Below are the code and all the weights of a small trained network. Each question names an input and a class and asks about switching units off, where a switched-off unit gives its printed mean instead of its output.

import numpy as np


def w(rows, s, z=0):
    codes = np.array(rows[::2]) - 128.0
    scale = np.full(codes.shape[1], s)
    scale[-1] = z or s
    return codes * scale


def f(y):
    return y / 2 * (1 + np.tanh(0.7978845608 * (y + 0.044715 * y**3)))


def log_softmax(a):
    a = a - a.max(-1, keepdims=True)
    return a - np.log(np.exp(a).sum(-1, keepdims=True))


def net(x, mask):
    res = np.array(x, float).reshape(1, 5) / 4 @ E
    y = f(res @ A[0][:, :-1].T + A[0][:, -1])
    res = res + np.where(mask, y, B[0][:, -1]) @ B[0][:, :-1]
    return log_softmax(res[-1] @ U[:, :-1].T + U[:, -1])


A, B = {}, {}
E = w([
[46,215,108,94,228,38,119,206,220,121,89,21],'x0',
[37,233,40,175,103,195,96,162,75,155,227,134],'x1',
[99,188,193,92,150,62,138,103,81,187,194,179],'x2',
[218,148,183,65,70,12,16,157,175,237,62,202],'x3',
[230,120,58,217,74,120,3,129,133,209,24,43],'x4',
],0.0061)
A[0] = w([
[201,40,253,30,110,42,198,22,18,123,131,228,202],'n0',
[73,87,11,231,130,218,181,166,157,72,114,25,225],'n1',
[152,194,16,234,26,214,49,111,12,192,199,175,238],'n2',
[55,213,209,1,174,63,129,191,217,156,187,152,148],'n3',
[29,232,96,56,197,115,144,171,184,112,229,61,253],'n4',
[35,136,101,207,175,210,232,61,78,71,232,87,150],'n5',
[36,252,114,41,193,54,164,174,182,112,217,38,219],'n6',
[25,197,165,50,194,91,158,138,103,113,215,123,190],'n7',
[12,172,124,118,213,90,148,112,74,113,204,65,187],'n8',
],0.0047,0.0032)
B[0] = w([
[189,60,249,47,165,99,195,77,200,150,173,241,242],'n0',
[186,95,46,207,222,234,151,67,93,22,62,42,247],'n1',
[228,197,44,213,91,166,38,32,16,194,231,209,255],'n2',
[52,100,96,17,40,60,44,254,210,86,150,197,226],'n3',
[37,212,39,191,128,85,156,231,182,94,170,92,249],'n4',
[70,134,175,175,142,203,247,204,27,136,180,86,245],'n5',
[21,194,21,125,118,69,110,229,233,98,158,109,252],'n6',
[57,202,126,60,42,95,171,162,81,110,210,180,224],'n7',
[55,220,149,147,129,181,188,214,118,141,203,74,210],'n8',
],0.0055,0.0078)
U = w([
[173,31,234,34,149,117,208,57,146,135,211,235,142],'0',
[67,216,59,201,224,88,87,147,222,121,66,16,85],'1',
[142,23,75,182,219,231,213,74,94,29,75,55,75],'2',
[3,196,60,59,42,48,97,215,208,117,218,169,30],'3',
[218,219,29,232,48,185,15,28,6,221,237,217,130],'4',
[238,50,171,117,88,19,24,150,213,227,17,42,218],'5',
[31,204,174,184,154,204,246,180,22,126,230,66,3],'6',
],0.0052,0.0029)

Each question gives the input, the list of numbers given to net, and the class t.
The units are the neurons (one row each of A and B). Each row of codes is followed by its name. A weight is (code - 128) times the scale printed after its matrix; where a second scale follows, it is the last column's (A, B and U).
mask holds one flag per neuron, in row order. A switched-off neuron (its flag False) gives its mean, the last column of its row in B, instead of its output. The means were averaged over made-up inputs and are rounded, as every weight is.
A unit's drop is (log p(t) with every unit on - log p(t) with that unit switched off) / (log p(t) with every unit on - log p(t) with every unit switched off).
The circuit of an input: a set's keep is (log p(t) with only the set's units on - log p(t) with every unit switched off) / (log p(t) with every unit on - log p(t) with every unit switched off). Starting from all 9 units, units are removed one at a time, each time the one whose removal leaves the highest keep (on an exact tie, the one counted first), for as long as the keep stays at least 0.8.
units of the circuit, in order: the units of the circuit, biggest drop first
top k neurons: the k neurons with the biggest drops, biggest first
drop of u: that unit's drop, to one decimal
input [-1,5,-3,-8,7], class 4: units of the circuit, in order => [n2]
input [-3,-2,-2,-1,-1], class 0: top 2 neurons => [n1 n4]
input [-6,-2,-7,-3,-8], class 2: units of the circuit, in order => [n1 n7]
input [3,4,-2,7,3], class 4: units of the circuit, in order => [n6 n4]
input [4,-1,5,-5,-1], class 3: top 4 neurons => [n6 n3 n4 n7]
input [0,1,-4,-4,6], class 2: top 2 neurons => [n1 n7]
input [1,-8,5,-4,7], class 5: top 2 neurons => [n5 n1]
input [-1,-4,2,0,4], class 5: top 3 neurons => [n2 n5 n7]
input [-1,-8,-7,4,-2], class 0: top 2 neurons => [n0 n6]
input [0,-6,6,5,1], class 0: drop of n0 => 0.9
input [8,-1,0,-5,-6], class 3: drop of n6 => 0.7
input [1,-4,-6,1,0], class 5: drop of n1 => 0.1
